Below are the code and all the weights of a small trained network. Each question names an input and a class and asks about switching units off, where a switched-off unit gives its printed mean instead of its output.

import numpy as np


def w(rows, s, z=0):
    codes = np.array(rows[::2]) - 128.0
    scale = np.full(codes.shape[1], s)
    scale[-1] = z or s
    return codes * scale


def f(y):
    return np.maximum(y, 0)


def log_softmax(a):
    a = a - a.max(-1, keepdims=True)
    return a - np.log(np.exp(a).sum(-1, keepdims=True))


def net(x, mask):
    res = np.array(x, float).reshape(1, 7) / 4 @ E
    y = f(res @ A[0][:, :-1].T + A[0][:, -1])
    res = res + np.where(mask, y, B[0][:, -1]) @ B[0][:, :-1]
    return log_softmax(res[-1] @ U[:, :-1].T + U[:, -1])


A, B = {}, {}
E = w([
[172,202,44,138,72,155,171,208,153],'x0',
[102,144,162,95,98,172,42,142,253],'x1',
[164,76,153,167,200,92,46,185,149],'x2',
[98,223,122,105,123,32,145,94,182],'x3',
[254,141,75,101,69,107,143,59,110],'x4',
[55,221,97,140,96,142,54,132,95],'x5',
[103,134,187,225,7,88,127,68,179],'x6',
],0.0094)
A[0] = w([
[66,162,218,156,134,33,84,100,203,85],'n1',
[73,109,129,116,182,96,203,183,132,205],'n2',
[192,192,116,121,146,106,251,51,122,205],'n3',
[167,105,103,119,200,113,153,223,78,79],'n4',
[252,131,51,118,80,138,189,74,143,169],'n5',
[91,153,117,180,125,90,145,204,136,150],'n6',
[191,103,49,31,152,89,89,130,64,243],'n7',
[167,104,102,105,136,155,118,149,118,99],'n8',
[59,153,228,125,140,59,112,117,168,120],'n9',
[23,223,142,84,122,168,137,72,38,220],'n10',
[158,55,216,204,100,152,126,65,125,172],'n11',
[99,142,134,110,189,141,91,207,60,122],'n12',
[132,78,132,151,113,173,87,168,178,145],'n13',
[76,196,179,139,179,68,33,87,190,162],'n14',
[204,191,46,170,49,136,136,170,83,114],'n15',
[172,166,99,40,113,189,73,182,194,165],'n16',
[184,183,29,175,51,125,163,87,87,161],'n17',
[190,206,56,137,123,132,158,125,93,183],'n18',
[62,103,149,114,149,156,68,159,251,232],'n19',
[160,85,129,170,207,135,154,249,109,194],'n20',
[98,148,131,148,147,144,90,174,193,140],'n21',
[36,78,179,231,69,102,205,59,125,201],'n22',
[78,170,144,143,178,149,22,150,38,254],'n23',
[157,2,233,192,93,96,146,125,153,150],'n24',
[150,112,130,141,203,132,91,160,45,132],'n25',
[107,226,78,184,51,171,158,181,169,207],'n26',
[192,61,153,41,130,118,90,30,72,224],'n27',
],0.0084,0.0044)
B[0] = w([
[93,193,137,135,84,66,122,91,182,221],'n1',
[99,164,173,77,196,94,144,134,90,189],'n2',
[137,112,147,156,91,146,218,119,111,234],'n3',
[85,122,78,93,222,55,142,151,179,201],'n4',
[205,138,87,213,155,136,205,121,140,246],'n5',
[93,180,120,106,158,130,144,125,137,173],'n6',
[147,57,69,134,135,94,195,150,187,228],'n7',
[132,107,93,94,151,133,115,104,174,163],'n8',
[109,192,156,117,81,77,143,56,181,203],'n9',
[58,58,172,123,62,201,168,109,69,223],'n10',
[185,152,155,215,182,102,24,98,89,221],'n11',
[74,68,95,126,186,136,107,161,123,194],'n12',
[174,153,146,116,173,152,61,146,136,187],'n13',
[76,150,70,81,90,112,103,86,193,224],'n14',
[138,178,1,194,82,105,126,172,97,216],'n15',
[180,89,112,87,92,194,141,172,166,216],'n16',
[134,146,87,204,33,68,147,187,109,229],'n17',
[114,123,112,188,124,130,159,167,152,210],'n18',
[138,176,148,42,111,172,56,131,147,240],'n19',
[136,174,125,94,238,99,120,165,129,225],'n20',
[138,191,118,81,157,178,123,105,191,186],'n21',
[131,166,195,102,121,126,121,111,62,242],'n22',
[48,37,121,123,131,137,38,114,136,224],'n23',
[212,174,205,155,198,78,43,89,55,237],'n24',
[108,25,46,119,235,104,114,133,86,196],'n25',
[111,246,146,137,75,124,118,200,82,236],'n26',
[172,48,104,203,133,149,135,79,158,232],'n27',
],0.0079,0.013)
U = w([
[53,22,118,130,106,201,79,83,76,54],'0',
[255,55,89,166,146,114,218,104,187,36],'1',
[202,138,215,169,175,76,40,58,56,127],'2',
[88,88,88,77,237,100,135,220,138,1],'3',
[70,144,208,111,113,168,232,131,51,229],'4',
[186,148,147,44,140,255,99,238,200,127],'5',
[136,178,66,177,87,111,141,252,93,209],'6',
[59,178,154,81,108,78,113,74,206,177],'7',
],0.0093,0.00074)

Each question gives the input, the list of numbers given to net, and the class t.
The units are the neurons (one row each of A and B). Each row of codes is followed by its name. A weight is (code - 128) times the scale printed after its matrix; where a second scale follows, it is the last column's (A, B and U).
mask holds one flag per neuron, in row order. A switched-off neuron (its flag False) gives its mean, the last column of its row in B, instead of its output. The means were averaged over made-up inputs and are rounded, as every weight is.
A unit's drop is (log p(t) with every unit on - log p(t) with that unit switched off) / (log p(t) with every unit on - log p(t) with every unit switched off).
The circuit of an input: a set's keep is (log p(t) with only the set's units on - log p(t) with every unit switched off) / (log p(t) with every unit on - log p(t) with every unit switched off). Starting from the 12 units with the biggest drops (on a tie, the unit counted first), units are removed one at a time, each time the one whose removal leaves the highest keep (on an exact tie, the one counted first), for as long as the keep stays at least 0.8.
circuit, biggest first: the units of the circuit, biggest drop first
most important unit: the unit with the biggest drop
top k neurons: the k neurons with the biggest drops, biggest first
drop when u is switched off: that unit's drop, to one decimal
input [-4,8,5,0,-4,-8,-4], class 5: most important unit : n19
input [3,-3,8,-2,5,-2,-5], class 3: top 3 neurons : [n4; n20; n25]
input [-2,-6,-6,8,-5,2,6], class 4: top 2 neurons : [n10; n22]
input [-5,-8,-6,5,6,5,4], class 4: top 3 neurons : [n10; n3; n22]
input [4,5,-8,-1,-4,7,0], class 5: top 4 neurons : [n16; n19; n21; n5]
input [-1,3,0,2,2,7,-6], class 0: circuit, biggest first : [n23; n10]
input [-7,6,1,5,1,4,-8], class 7: top 2 neurons : [n14; n9]
input [5,6,4,5,-1,-4,-8], class 5: top 2 neurons : [n16; n19]
input [-2,-8,6,-1,0,0,1], class 3: top 2 neurons : [n25; n4]
input [4,3,8,7,0,-3,-4], class 5: top 3 neurons : [n16; n19; n21]
input [-3,-5,-1,8,-7,5,-5], class 7: top 2 neurons : [n9; n14]
input [-4,-2,-2,8,7,5,3], class 6: drop when n17 is switched off : 0.6
input [6,-5,7,-5,-8,6,7], class 3: drop when n20 is switched off : 0.2
input [7,-7,3,7,-4,-2,-3], class 3: circuit, biggest first : [n4]
input [8,7,6,-1,-5,-6,7], class 5: drop when n19 is switched off : 0.2
